Below are the code and all the weights of a small trained network. Each question names an input and a class and asks about switching units off, where a switched-off unit gives its printed mean instead of its output.

import numpy as np


def w(rows, s, z=0):
    codes = np.array(rows[::2]) - 128.0
    scale = np.full(codes.shape[1], s)
    scale[-1] = z or s
    return codes * scale


def f(y):
    return y / 2 * (1 + np.tanh(0.7978845608 * (y + 0.044715 * y**3)))


def log_softmax(a):
    a = a - a.max(-1, keepdims=True)
    return a - np.log(np.exp(a).sum(-1, keepdims=True))


def net(x, mask):
    res = np.array(x, float).reshape(1, 5) / 4 @ E
    y = f(res @ A[0][:, :-1].T + A[0][:, -1])
    res = res + np.where(mask, y, B[0][:, -1]) @ B[0][:, :-1]
    return log_softmax(res[-1] @ U[:, :-1].T + U[:, -1])


A, B = {}, {}
E = w([
[141,75,157,129],'x0',
[200,146,97,165],'x1',
[103,123,11,93],'x2',
[63,148,114,183],'x3',
[70,171,133,160],'x4',
],0.011)
A[0] = w([
[65,68,79,168,92],'N1',
[46,86,101,157,34],'N2',
[181,95,178,169,221],'N3',
[111,159,28,208,242],'N4',
[129,37,208,191,252],'N5',
[187,85,193,135,194],'N6',
[75,91,254,177,172],'N7',
[183,145,208,96,161],'N8',
[81,130,168,182,54],'N9',
[89,185,44,152,5],'N10',
[119,222,64,102,235],'N11',
],0.0096,0.0037)
B[0] = w([
[20,122,127,46,164],'N1',
[15,143,136,95,160],'N2',
[188,116,94,130,205],'N3',
[109,49,86,176,216],'N4',
[216,148,94,2,241],'N5',
[165,86,100,131,210],'N6',
[226,198,133,121,255],'N7',
[200,136,157,132,198],'N8',
[206,211,188,129,161],'N9',
[145,158,141,193,171],'N10',
[91,160,50,217,205],'N11',
],0.0077,0.0083)
U = w([
[167,90,148,139,4],'0',
[163,69,21,81,104],'1',
[192,206,22,242,209],'2',
[232,99,156,109,90],'3',
[224,212,183,104,7],'4',
[83,87,74,130,144],'5',
[239,2,17,130,247],'6',
],0.0081,0.0037)

Each question gives the input, the list of numbers given to net, and the class t.
The units are the neurons (one row each of A and B). Each row of codes is followed by its name. A weight is (code - 128) times the scale printed after its matrix; where a second scale follows, it is the last column's (A, B and U).
mask holds one flag per neuron, in row order. A switched-off neuron (its flag False) gives its mean, the last column of its row in B, instead of its output. The means were averaged over made-up inputs and are rounded, as every weight is.
A unit's drop is (log p(t) with every unit on - log p(t) with that unit switched off) / (log p(t) with every unit on - log p(t) with every unit switched off).
The circuit of an input: a set's keep is (log p(t) with only the set's units on - log p(t) with every unit switched off) / (log p(t) with every unit on - log p(t) with every unit switched off). Starting from all 11 units, units are removed one at a time, each time the one whose removal leaves the highest keep (on an exact tie, the one counted first), for as long as the keep stays at least 0.8.
circuit, biggest first: the units of the circuit, biggest drop first
most important unit: the unit with the biggest drop
k most important neurons: the k neurons with the biggest drops, biggest first
drop of u: that unit's drop, to one decimal
input [8,6,5,7,8], class 5: most important unit	N1
input [8,-2,-1,1,6], class 4: circuit, biggest first	(N7; N4; N9)
input [-8,-4,3,-3,-1], class 2: 2 most important neurons	(N11; N5)
input [4,5,1,8,4], class 5: circuit, biggest first	(N1; N7; N2)
input [-5,-7,8,5,7], class 5: 2 most important neurons	(N1; N2)
input [1,0,7,2,8], class 5: circuit, biggest first	(N1; N2)
input [3,-7,-2,5,5], class 4: circuit, biggest first	(N7; N9)
input [4,-8,-1,6,3], class 4: circuit, biggest first	(N7; N9)
input [-1,2,-8,8,-7], class 4: 4 most important neurons	(N7; N4; N9; N5)
input [-2,2,6,0,-4], class 2: 3 most important neurons	(N11; N5; N6)
input [6,8,-3,8,1], class 6: 2 most important neurons	(N4; N5)
input [2,-4,7,-8,5], class 5: 2 most important neurons	(N5; N7)
input [4,-8,-1,6,-3], class 4: 3 most important neurons	(N7; N4; N9)
input [6,-4,-4,-1,5], class 4: most important unit	N7
input [-6,-8,-3,8,1], class 4: 2 most important neurons	(N9; N7)
input [7,-5,0,3,8], class 4: drop of N9	0.2
input [8,-8,8,5,-8], class 5: drop of N1	0.1
input [7,-4,5,4,-1], class 5: drop of N1	0.1
